Look-ups in named tables: a row name and a column name give one cell, copied from the table.

Tugesi
         Pidin  Kefus  Zel  Negugu  Zipudev  Tes
Zer         91    120  107     161       30  110
Vopazit    108    127  129     152       30  115
Miliran    172    158  167      86      188  133
Lol         95     99   41     147      101  111
Nodi        91     99   41     158       86  118
Vabug      154    107   66     115      208  102
Suvuni     178    123  108      86      199  104
Bamemi     112    126  196     154       87  166
Lolud      111    126  200     155       98  169
Geri       156    175  196     113      204  150
Pumefat    172    114   84     100      214  102

Suvuni, Negugu: 86
Lol, Kefus: 99
Vopazit, Kefus: 127
Zer, Tes: 110
Vabug, Zipudev: 208
Lolud, Zipudev: 98
Pumefat, Negugu: 100
Lolud, Zel: 200
Bamemi, Tes: 166
Vabug, Kefus: 107
Vopazit, Zel: 129
Suvuni, Tes: 104
Pumefat, Kefus: 114
Suvuni, Zel: 108
Vabug, Pidin: 154

Sigunot =
       Vavaf  Gen
Gonok     -6  -54
Lovi     -87   28
Det       57  -64

Det, Gen -> -64
Gonok, Vavaf -> -6
Gonok, Gen -> -54
Lovi, Vavaf -> -87
Lovi, Gen -> 28
Det, Vavaf -> 57

Munugab:
|  | Nedo | Vir | Paniba | Fono | Pero | Fetoz | Solaned | Galini | Bidad | Zon |
|---|---|---|---|---|---|---|---|---|---|---|
| Lutu | 541 | 417 | 431 | 389 | 515 | 202 | 536 | 665 | 444 | 232 |
| Susozun | 333 | 543 | 414 | 409 | 527 | 856 | 236 | 326 | 467 | 308 |
| Lat | 384 | 666 | 477 | 687 | 742 | 610 | 306 | 305 | 542 | 594 |
| Dunip | 598 | 565 | 472 | 453 | 502 | 740 | 614 | 485 | 352 | 454 |

Dunip, Paniba -> 472
Susozun, Bidad -> 467
Lutu, Zon -> 232
Susozun, Solaned -> 236
Lat, Vir -> 666
Dunip, Galini -> 485
Dunip, Fono -> 453
Lutu, Solaned -> 536
Susozun, Nedo -> 333
Lutu, Fetoz -> 202
Dunip, Solaned -> 614
Row with the largest Solaned: Dunip

Table Nofip
fields: Zeresi, Dafe
Buf: [183, 67]
Zot: [240, 166]
Nif: [209, 37]
Vukasor: [181, 85]
Vipelo: [220, 197]
Perofub: [237, 122]
Tatona: [214, 193]
Dozop: [240, 130]
Saf: [205, 34]
Bobov: [235, 111]
Gogisav: [240, 143]

What is the Dafe of Bobov in Nofip?
111
What is the Dafe of Gogisav in Nofip?
143
What is the Dafe of Dozop in Nofip?
130
What is the Zeresi of Bobov in Nofip?
235
What is the Dafe of Buf in Nofip?
67
What is the Zeresi of Tatona in Nofip?
214
What is the Zeresi of Buf in Nofip?
183
What is the Zeresi of Gogisav in Nofip?
240
What is the Zeresi of Saf in Nofip?
205
What is the Zeresi of Perofub in Nofip?
237
What is the Dafe of Perofub in Nofip?
122
What is the Dafe of Vukasor in Nofip?
85
What is the Dafe of Saf in Nofip?
34
What is the Dafe of Vipelo in Nofip?
197
What is the Zeresi of Vukasor in Nofip?
181
What is the Zeresi of Zot in Nofip?
240
What is the Dafe of Tatona in Nofip?
193
What is the Zeresi of Vipelo in Nofip?
220
What is the Dafe of Zot in Nofip?
166

Modete:
	Safa	Sif	Kek
Zosaval	103	55	77
Muziso	159	98	132
Bim	99	81	105
Galimo	66	129	124
Rige	148	136	85
Papinok	75	85	73
Nive	31	56	27
Peb	111	36	45
Gam	185	153	220
Seg	58	53	123
Gibuda	36	117	76
Sumub	91	133	99
Vav	14	87	117
Gek	106	120	161

What is the Kek of Muziso in Modete? 132
What is the Safa of Rige in Modete? 148
What is the Safa of Gek in Modete? 106
What is the Safa of Peb in Modete? 111
What is the Safa of Sumub in Modete? 91
What is the Kek of Galimo in Modete? 124
What is the Kek of Zosaval in Modete? 77
What is the Sif of Bim in Modete? 81
What is the Safa of Muziso in Modete? 159
What is the Sif of Rige in Modete? 136
What is the Sif of Gek in Modete? 120
What is the Kek of Nive in Modete? 27
What is the Safa of Nive in Modete? 31
What is the Sif of Nive in Modete? 56
What is the Safa of Bim in Modete? 99
What is the Kek of Vav in Modete? 117
What is the Kek of Peb in Modete? 45
What is the Sif of Sumub in Modete? 133
What is the Safa of Seg in Modete? 58

Rif
         Tozefo  Makulet    Bod
Zat       24.83    17.57  45.32
Mol       21.36    61.06  46.80
Lolu      20.89    98.04  35.25
Zovef     23.47    -1.61  46.54
Vimabe    21.36   -29.24  46.80
Tova      35.25   -46.80  46.80
Bafi      20.11   -47.99  46.80
Maloz     18.37   -50.93  48.39
Siket     21.36   -29.24  46.80
Zitapat   21.36   -29.24  46.80

Tozefo of Siket = 21.36
Tozefo of Lolu = 20.89
Tozefo of Zovef = 23.47
Bod of Tova = 46.80
Tozefo of Zitapat = 21.36
Bod of Zat = 45.32
Bod of Maloz = 48.39
Bod of Zitapat = 46.80
Tozefo of Tova = 35.25
Makulet of Vimabe = -29.24
Makulet of Zitapat = -29.24
Bod of Siket = 46.80
Bod of Zovef = 46.54
Which row has the largest Tozefo? Tova

